Below is a small trained network, with its code and all its weights. Each question gives an input and a class and asks what happens when units are switched off, that is, made to give their printed mean instead of their output.

import numpy as np


def w(rows, s, z=0):
    codes = np.array(rows[::2]) - 128.0
    scale = np.full(codes.shape[1], s)
    scale[-1] = z or s
    return codes * scale


def f(y):
    return np.maximum(y, 0)


def log_softmax(a):
    a = a - a.max(-1, keepdims=True)
    return a - np.log(np.exp(a).sum(-1, keepdims=True))


def net(x, mask):
    res = np.array(x, float).reshape(1, 4) / 4 @ E
    y = f(res @ A[0][:, :-1].T + A[0][:, -1])
    res = res + np.where(mask, y, B[0][:, -1]) @ B[0][:, :-1]
    return log_softmax(res[-1] @ U[:, :-1].T + U[:, -1])


A, B = {}, {}
E = w([
[225,164,97,52,22,195,73,78,128,176,148,109],'x0',
[95,168,122,153,58,53,178,100,238,115,62,50],'x1',
[127,93,60,138,107,121,198,44,95,169,73,157],'x2',
[17,157,100,122,40,36,140,107,36,2,138,175],'x3',
],0.009)
A[0] = w([
[74,96,118,218,113,107,119,124,146,94,110,73,13],'neuron 1',
[142,132,99,154,156,137,189,201,150,154,62,53,119],'neuron 2',
[187,146,144,185,170,94,146,107,212,127,127,74,86],'neuron 3',
[175,178,89,63,84,150,81,120,66,127,153,161,93],'neuron 4',
[172,2,110,150,187,151,119,115,127,131,185,158,146],'neuron 5',
[175,88,103,185,160,177,68,114,131,211,139,62,2],'neuron 6',
[237,165,72,104,44,169,59,100,145,151,113,58,90],'neuron 7',
[121,206,165,113,73,108,178,74,186,82,75,84,89],'neuron 8',
],0.009,0.006)
B[0] = w([
[95,12,193,112,192,163,94,107,185,133,148,106,173],'neuron 1',
[121,122,127,122,125,195,190,92,192,197,127,79,200],'neuron 2',
[112,120,113,127,122,180,121,96,148,116,165,95,204],'neuron 3',
[62,158,81,21,90,156,121,89,192,103,188,93,205],'neuron 4',
[214,114,141,157,188,114,125,100,87,197,52,191,224],'neuron 5',
[181,111,96,99,187,98,121,188,77,101,120,186,205],'neuron 6',
[157,108,183,193,150,121,78,142,112,66,148,164,253],'neuron 7',
[109,155,170,161,167,85,122,154,97,112,83,163,214],'neuron 8',
],0.011)
U = w([
[112,119,161,235,196,140,75,106,107,159,68,152,132],'0',
[136,158,90,161,172,117,117,150,25,44,81,202,242],'1',
[101,152,28,43,114,201,188,21,230,189,160,3,3],'2',
],0.0074,0.0016)

Each question gives the input, the list of numbers given to net, and the class t.
The units are the neurons (one row each of A and B). Each row of codes is followed by its name. A weight is (code - 128) times the scale printed after its matrix; where a second scale follows, it is the last column's (A, B and U).
mask holds one flag per neuron, in row order. A switched-off neuron (its flag False) gives its mean, the last column of its row in B, instead of its output. The means were averaged over made-up inputs and are rounded, as every weight is.
A unit's drop is (log p(t) with every unit on - log p(t) with that unit switched off) / (log p(t) with every unit on - log p(t) with every unit switched off).
The circuit of an input: a set's keep is (log p(t) with only the set's units on - log p(t) with every unit switched off) / (log p(t) with every unit on - log p(t) with every unit switched off). Starting from all 8 units, units are removed one at a time, each time the one whose removal leaves the highest keep (on an exact tie, the one counted first), for as long as the keep stays at least 0.8.
units of the circuit, in order: the units of the circuit, biggest drop first
unit that matters most: the unit with the biggest drop
top k neurons: the k neurons with the biggest drops, biggest first
drop when u is switched off: that unit's drop, to one decimal
input [-1,6,5,-1], class 2: top 2 neurons => [neuron 7; neuron 2]
input [0,8,5,5], class 0: top 4 neurons => [neuron 8; neuron 1; neuron 6; neuron 4]
input [6,0,-5,5], class 2: units of the circuit, in order => [neuron 4]
input [6,5,4,-4], class 0: top 2 neurons => [neuron 7; neuron 2]
input [2,7,7,-8], class 0: top 4 neurons => [neuron 7; neuron 8; neuron 6; neuron 4]
input [8,0,-3,3], class 2: top 3 neurons => [neuron 4; neuron 6; neuron 5]
input [5,4,-1,1], class 1: top 3 neurons => [neuron 2; neuron 1; neuron 5]
input [1,-1,-3,-5], class 1: top 2 neurons => [neuron 6; neuron 1]
input [-7,1,-1,6], class 0: top 3 neurons => [neuron 1; neuron 6; neuron 4]
input [4,-2,-2,-3], class 1: units of the circuit, in order => [neuron 6; neuron 2]
input [4,-1,1,-1], class 1: units of the circuit, in order => [neuron 2; neuron 1]
input [-8,6,1,0], class 2: top 4 neurons => [neuron 2; neuron 7; neuron 5; neuron 3]
input [-4,7,-7,6], class 0: top 2 neurons => [neuron 1; neuron 6]
input [5,8,6,-5], class 0: unit that matters most => neuron 7
input [4,0,-2,-1], class 1: top 4 neurons => [neuron 7; neuron 2; neuron 1; neuron 3]
input [6,6,-3,-1], class 0: top 2 neurons => [neuron 7; neuron 6]
input [7,0,-3,6], class 2: top 2 neurons => [neuron 4; neuron 6]
input [3,8,-3,-3], class 0: top 2 neurons => [neuron 8; neuron 7]
input [5,-4,-8,-6], class 1: drop when neuron 6 is switched off => 0.5
input [2,-8,-2,-8], class 1: drop when neuron 5 is switched off => 0.0
input [-1,7,0,-2], class 2: units of the circuit, in order => [neuron 2]
input [5,7,-6,0], class 0: drop when neuron 6 is switched off => 0.3
input [6,-4,4,5], class 2: drop when neuron 4 is switched off => 1.0
